Here is a tiny trained network, its code and every weight. The questions are about switching its units off for an input and a class, where a switched-off unit gives its printed mean instead of its output.

import numpy as np


def w(rows, s, z=0):
    codes = np.array(rows[::2]) - 128.0
    scale = np.full(codes.shape[1], s)
    scale[-1] = z or s
    return codes * scale


def f(y):
    return np.maximum(y, 0)


def log_softmax(a):
    a = a - a.max(-1, keepdims=True)
    return a - np.log(np.exp(a).sum(-1, keepdims=True))


def net(x, mask):
    res = np.array(x, float).reshape(1, 4) / 4 @ E
    y = f(res @ A[0][:, :-1].T + A[0][:, -1])
    res = res + np.where(mask, y, B[0][:, -1]) @ B[0][:, :-1]
    return log_softmax(res[-1] @ U[:, :-1].T + U[:, -1])


A, B = {}, {}
E = w([
[32,120,57,73,92,2],'x0',
[132,216,217,108,118,71],'x1',
[127,58,116,29,45,120],'x2',
[247,116,167,34,82,109],'x3',
],0.0089)
A[0] = w([
[198,166,203,133,131,158,128],'n0',
[151,114,161,101,149,135,42],'n1',
[106,83,89,142,123,111,157],'n2',
[78,123,114,104,124,102,4],'n3',
[146,88,93,118,127,132,49],'n4',
[55,139,133,117,128,95,145],'n5',
[103,139,158,140,107,156,153],'n6',
[152,133,186,23,83,88,121],'n7',
[152,171,109,172,161,91,123],'n8',
[128,164,159,190,149,159,133],'n9',
[67,143,130,116,129,100,141],'n10',
[121,190,160,161,167,95,125],'n11',
[196,131,82,147,163,86,118],'n12',
[98,177,185,97,107,108,188],'n13',
[198,125,134,98,130,110,225],'n14',
[167,129,146,116,124,140,57],'n15',
[195,96,114,137,146,170,79],'n16',
[29,163,94,132,127,58,89],'n17',
[160,164,130,143,138,80,206],'n18',
[113,247,163,198,155,93,140],'n19',
[205,179,218,129,134,182,118],'n20',
[106,217,167,163,150,119,78],'n21',
[127,143,150,109,93,132,135],'n22',
[126,128,190,51,84,114,94],'n23',
],0.015,0.0028)
B[0] = w([
[112,89,191,178,105,146,225],'n0',
[130,105,146,112,108,131,155],'n1',
[110,134,92,134,79,133,182],'n2',
[111,113,126,160,139,161,171],'n3',
[92,156,134,105,103,112,164],'n4',
[124,121,138,120,67,157,186],'n5',
[157,120,72,212,141,122,150],'n6',
[216,148,155,114,124,98,237],'n7',
[161,143,99,109,151,121,170],'n8',
[174,112,125,139,220,137,198],'n9',
[133,135,107,143,71,159,178],'n10',
[124,167,131,103,148,80,186],'n11',
[172,151,99,106,130,146,155],'n12',
[153,134,101,93,99,179,182],'n13',
[160,152,104,114,87,112,199],'n14',
[132,115,143,105,107,143,162],'n15',
[145,142,62,110,61,173,194],'n16',
[102,111,153,128,5,136,224],'n17',
[158,111,75,109,111,152,167],'n18',
[139,151,134,97,176,30,222],'n19',
[107,101,210,224,123,155,248],'n20',
[116,137,134,112,155,52,191],'n21',
[161,109,115,107,120,128,155],'n22',
[197,144,147,150,131,109,203],'n23',
],0.031,0.015)
U = w([
[114,130,234,78,198,165,1],'0',
[115,150,150,217,254,42,33],'1',
[194,152,88,180,191,167,67],'2',
[208,126,199,214,61,163,216],'3',
[244,227,138,132,127,35,224],'4',
[5,131,56,139,64,132,150],'5',
],0.0071,0.0027)

Each question gives the input, the list of numbers given to net, and the class t.
The units are the neurons (one row each of A and B). Each row of codes is followed by its name. A weight is (code - 128) times the scale printed after its matrix; where a second scale follows, it is the last column's (A, B and U).
mask holds one flag per neuron, in row order. A switched-off neuron (its flag False) gives its mean, the last column of its row in B, instead of its output. The means were averaged over made-up inputs and are rounded, as every weight is.
A unit's drop is (log p(t) with every unit on - log p(t) with that unit switched off) / (log p(t) with every unit on - log p(t) with every unit switched off).
The circuit of an input: a set's keep is (log p(t) with only the set's units on - log p(t) with every unit switched off) / (log p(t) with every unit on - log p(t) with every unit switched off). Starting from the 12 units with the biggest drops (on a tie, the unit counted first), units are removed one at a time, each time the one whose removal leaves the highest keep (on an exact tie, the one counted first), for as long as the keep stays at least 0.8.
circuit, biggest first: the units of the circuit, biggest drop first
most important unit: the unit with the biggest drop
k most important neurons: the k neurons with the biggest drops, biggest first
drop when u is switched off: that unit's drop, to one decimal
input [-2,6,-4,5], class 4: 3 most important neurons -> [n19; n21; n11]
input [8,7,-1,-4], class 5: most important unit -> n17
input [-1,2,5,-5], class 5: circuit, biggest first -> [n7; n20; n23]
input [-3,-8,-3,2], class 2: circuit, biggest first -> [n17; n0; n7]
input [1,8,8,8], class 4: 2 most important neurons -> [n7; n23]
input [7,5,-4,-3], class 5: 2 most important neurons -> [n17; n7]
input [5,-4,-7,-4], class 5: 3 most important neurons -> [n17; n7; n23]
input [4,3,0,4], class 4: 3 most important neurons -> [n20; n0; n7]
input [-3,8,0,-7], class 1: 2 most important neurons -> [n7; n9]
input [2,4,1,4], class 4: 3 most important neurons -> [n7; n17; n20]
input [-7,-4,-8,-2], class 1: drop when n4 is switched off -> 0.0
input [6,-3,-6,1], class 5: drop when n7 is switched off -> 0.1
input [-7,-6,-1,-5], class 2: drop when n9 is switched off -> 0.2
input [2,-3,-8,-1], class 4: drop when n20 is switched off -> 0.1
